Here is a tiny trained network, its code and every weight. The questions are about switching its units off for an input and a class, where a switched-off unit gives its printed mean instead of its output.

import numpy as np


def w(rows, s, z=0):
    codes = np.array(rows[::2]) - 128.0
    scale = np.full(codes.shape[1], s)
    scale[-1] = z or s
    return codes * scale


def f(y):
    return y / 2 * (1 + np.tanh(0.7978845608 * (y + 0.044715 * y**3)))


def log_softmax(a):
    a = a - a.max(-1, keepdims=True)
    return a - np.log(np.exp(a).sum(-1, keepdims=True))


def net(x, mask):
    res = np.array(x, float).reshape(1, 2) / 4 @ E
    y = f(res @ A[0][:, :-1].T + A[0][:, -1])
    res = res + np.where(mask, y, B[0][:, -1]) @ B[0][:, :-1]
    return log_softmax(res[-1] @ U[:, :-1].T + U[:, -1])


A, B = {}, {}
E = w([
[124,189,47,218,16,73,197,130,134,90,59,255],'x0',
[173,76,238,85,168,44,38,234,209,144,99,235],'x1',
],0.0098)
A[0] = w([
[112,168,129,157,104,207,164,74,57,141,172,60,82],'neuron 0',
[157,213,78,121,54,118,165,170,102,95,16,224,172],'neuron 1',
[195,99,226,91,156,99,154,225,191,169,78,225,118],'neuron 2',
[129,91,163,118,160,127,96,147,73,201,155,55,80],'neuron 3',
[175,126,116,147,68,130,166,91,143,48,76,198,116],'neuron 4',
[107,181,29,74,87,173,189,111,28,99,137,118,102],'neuron 5',
[142,137,174,136,166,178,123,131,122,2,121,111,255],'neuron 6',
[173,111,171,52,157,196,110,127,90,183,172,101,81],'neuron 7',
[148,113,128,135,202,135,115,136,171,129,185,54,205],'neuron 8',
[152,159,61,186,152,80,164,159,108,140,91,215,58],'neuron 9',
[81,140,122,146,95,119,81,126,145,148,118,100,236],'neuron 10',
],0.007,0.0084)
B[0] = w([
[204,159,135,114,154,29,47,78,156,115,76,41,214],'neuron 0',
[82,71,150,181,164,146,154,108,139,159,118,128,250],'neuron 1',
[127,136,97,56,202,95,61,87,155,84,74,65,237],'neuron 2',
[254,81,219,139,46,128,165,125,71,117,93,154,175],'neuron 3',
[165,69,135,159,92,173,155,185,58,228,108,143,192],'neuron 4',
[168,142,122,76,180,75,72,33,146,145,82,100,223],'neuron 5',
[14,126,77,206,197,174,163,192,153,113,146,186,201],'neuron 6',
[232,44,188,172,69,129,137,78,94,166,78,162,183],'neuron 7',
[66,89,107,149,131,199,184,141,103,204,129,130,209],'neuron 8',
[220,73,186,121,79,86,124,67,78,173,163,121,177],'neuron 9',
[34,233,53,137,181,190,178,163,81,141,160,154,186],'neuron 10',
],0.0094,0.013)
U = w([
[170,32,154,162,102,147,158,120,76,201,114,148,63],'0',
[162,126,107,47,163,60,54,90,169,133,92,84,93],'1',
[8,147,64,157,170,193,176,158,159,155,146,161,254],'2',
[208,173,136,110,58,123,127,180,154,140,169,145,92],'3',
[144,135,144,119,88,122,136,136,146,69,197,144,88],'4',
],0.012,0.0062)

Each question gives the input, the list of numbers given to net, and the class t.
The units are the neurons (one row each of A and B). Each row of codes is followed by its name. A weight is (code - 128) times the scale printed after its matrix; where a second scale follows, it is the last column's (A, B and U).
mask holds one flag per neuron, in row order. A switched-off neuron (its flag False) gives its mean, the last column of its row in B, instead of its output. The means were averaged over made-up inputs and are rounded, as every weight is.
A unit's drop is (log p(t) with every unit on - log p(t) with that unit switched off) / (log p(t) with every unit on - log p(t) with every unit switched off).
The circuit of an input: a set's keep is (log p(t) with only the set's units on - log p(t) with every unit switched off) / (log p(t) with every unit on - log p(t) with every unit switched off). Starting from all 11 units, units are removed one at a time, each time the one whose removal leaves the highest keep (on an exact tie, the one counted first), for as long as the keep stays at least 0.8.
circuit, biggest first: the units of the circuit, biggest drop first
top k neurons: the k neurons with the biggest drops, biggest first
drop when u is switched off: that unit's drop, to one decimal
input [7,-8], class 1: circuit, biggest first -> (neuron 5)
input [-1,3], class 2: circuit, biggest first -> (neuron 0; neuron 9)
input [-6,5], class 0: top 2 neurons -> (neuron 7; neuron 8)
input [-4,3], class 0: top 2 neurons -> (neuron 7; neuron 3)
input [3,-3], class 2: top 3 neurons -> (neuron 7; neuron 3; neuron 2)
input [3,0], class 2: top 3 neurons -> (neuron 7; neuron 3; neuron 0)
input [-1,-4], class 1: top 2 neurons -> (neuron 0; neuron 1)
input [-3,-1], class 2: top 2 neurons -> (neuron 9; neuron 4)
input [2,-3], class 2: drop when neuron 7 is switched off -> 0.2
input [-4,-8], class 1: drop when neuron 0 is switched off -> 0.5
input [-5,5], class 0: drop when neuron 2 is switched off -> -0.1
